Below is a small trained network, with its code and all its weights. Each question gives an input and a class and asks what happens when units are switched off, that is, made to give their printed mean instead of their output.

import numpy as np


def w(rows, s, z=0):
    codes = np.array(rows[::2]) - 128.0
    scale = np.full(codes.shape[1], s)
    scale[-1] = z or s
    return codes * scale


def f(y):
    return y / 2 * (1 + np.tanh(0.7978845608 * (y + 0.044715 * y**3)))


def log_softmax(a):
    a = a - a.max(-1, keepdims=True)
    return a - np.log(np.exp(a).sum(-1, keepdims=True))


def net(x, mask):
    res = np.array(x, float).reshape(1, 4) / 4 @ E
    y = f(res @ A[0][:, :-1].T + A[0][:, -1])
    res = res + np.where(mask, y, B[0][:, -1]) @ B[0][:, :-1]
    return log_softmax(res[-1] @ U[:, :-1].T + U[:, -1])


A, B = {}, {}
E = w([
[196,250,130],'x0',
[23,197,226],'x1',
[129,126,128],'x2',
[46,175,1],'x3',
],0.0066)
A[0] = w([
[56,149,189,87],'neuron 1',
[94,144,153,68],'neuron 2',
[158,247,92,111],'neuron 3',
[155,93,182,132],'neuron 4',
[170,170,89,83],'neuron 5',
[98,151,167,107],'neuron 6',
[55,74,100,161],'neuron 7',
[151,110,162,57],'neuron 8',
[176,96,189,76],'neuron 9',
[99,49,107,151],'neuron 10',
[102,85,144,200],'neuron 11',
[217,203,173,145],'neuron 12',
[107,52,157,103],'neuron 13',
[98,137,153,128],'neuron 14',
[209,68,70,48],'neuron 15',
[100,75,152,128],'neuron 16',
[76,129,65,82],'neuron 17',
[146,121,182,67],'neuron 18',
[90,142,165,89],'neuron 19',
[131,124,142,202],'neuron 20',
[139,199,89,116],'neuron 21',
[80,172,177,91],'neuron 22',
[161,115,170,97],'neuron 23',
[165,113,186,122],'neuron 24',
[116,115,142,255],'neuron 25',
],0.016,0.0068)
B[0] = w([
[160,54,42,223],'neuron 1',
[130,39,48,143],'neuron 2',
[110,59,211,252],'neuron 3',
[18,179,125,198],'neuron 4',
[92,47,167,167],'neuron 5',
[177,45,88,172],'neuron 6',
[125,127,221,250],'neuron 7',
[65,91,128,135],'neuron 8',
[33,126,87,192],'neuron 9',
[134,93,204,237],'neuron 10',
[181,158,177,218],'neuron 11',
[169,66,234,254],'neuron 12',
[155,101,190,203],'neuron 13',
[168,106,113,161],'neuron 14',
[149,3,59,241],'neuron 15',
[182,104,199,188],'neuron 16',
[2,135,150,198],'neuron 17',
[48,108,92,152],'neuron 18',
[147,91,100,164],'neuron 19',
[148,168,124,183],'neuron 20',
[95,132,186,198],'neuron 21',
[147,22,103,206],'neuron 22',
[43,112,116,162],'neuron 23',
[39,165,96,193],'neuron 24',
[189,203,134,238],'neuron 25',
],0.0079,0.0067)
U = w([
[190,55,65,113],'0',
[160,144,147,249],'1',
[69,149,136,134],'2',
[180,126,214,24],'3',
[239,235,132,160],'4',
[156,225,6,87],'5',
[159,205,19,84],'6',
],0.015,0.017)

Each question gives the input, the list of numbers given to net, and the class t.
The units are the neurons (one row each of A and B). Each row of codes is followed by its name. A weight is (code - 128) times the scale printed after its matrix; where a second scale follows, it is the last column's (A, B and U).
mask holds one flag per neuron, in row order. A switched-off neuron (its flag False) gives its mean, the last column of its row in B, instead of its output. The means were averaged over made-up inputs and are rounded, as every weight is.
A unit's drop is (log p(t) with every unit on - log p(t) with that unit switched off) / (log p(t) with every unit on - log p(t) with every unit switched off).
The circuit of an input: a set's keep is (log p(t) with only the set's units on - log p(t) with every unit switched off) / (log p(t) with every unit on - log p(t) with every unit switched off). Starting from the 12 units with the biggest drops (on a tie, the unit counted first), units are removed one at a time, each time the one whose removal leaves the highest keep (on an exact tie, the one counted first), for as long as the keep stays at least 0.8.
circuit, biggest first: the units of the circuit, biggest drop first
unit that matters most: the unit with the biggest drop
k most important neurons: the k neurons with the biggest drops, biggest first
drop of u: that unit's drop, to one decimal
input [-2,4,-4,-2], class 0: unit that matters most -> neuron 1
input [7,4,-5,3], class 3: circuit, biggest first -> neuron 3; neuron 12
input [-6,-5,7,6], class 1: circuit, biggest first -> neuron 7; neuron 1
input [-7,2,6,6], class 3: circuit, biggest first -> neuron 7; neuron 10
input [-7,4,-4,1], class 3: circuit, biggest first -> neuron 7; neuron 16
input [-8,-5,2,-5], class 3: 2 most important neurons -> neuron 10; neuron 13
input [-5,-7,-7,-8], class 2: circuit, biggest first -> neuron 4; neuron 9
input [6,7,7,6], class 0: circuit, biggest first -> neuron 22; neuron 1
input [-7,-1,3,4], class 3: circuit, biggest first -> neuron 7; neuron 10
input [6,1,3,4], class 3: circuit, biggest first -> neuron 3; neuron 12
input [-8,2,-1,-8], class 2: 3 most important neurons -> neuron 4; neuron 9; neuron 24
input [-1,-2,-1,6], class 2: 2 most important neurons -> neuron 17; neuron 12
input [-1,3,3,1], class 4: 2 most important neurons -> neuron 15; neuron 3
input [6,-5,5,-2], class 3: circuit, biggest first -> neuron 12
input [-7,5,-6,5], class 3: circuit, biggest first -> neuron 7; neuron 16
input [-5,-4,-5,3], class 1: 2 most important neurons -> neuron 12; neuron 3
input [-3,-5,-7,8], class 2: drop of neuron 17 -> 0.6
input [-6,8,4,-1], class 0: drop of neuron 1 -> 0.4
input [3,7,1,-2], class 0: drop of neuron 18 -> 0.0
input [8,4,-7,5], class 3: unit that matters most -> neuron 3
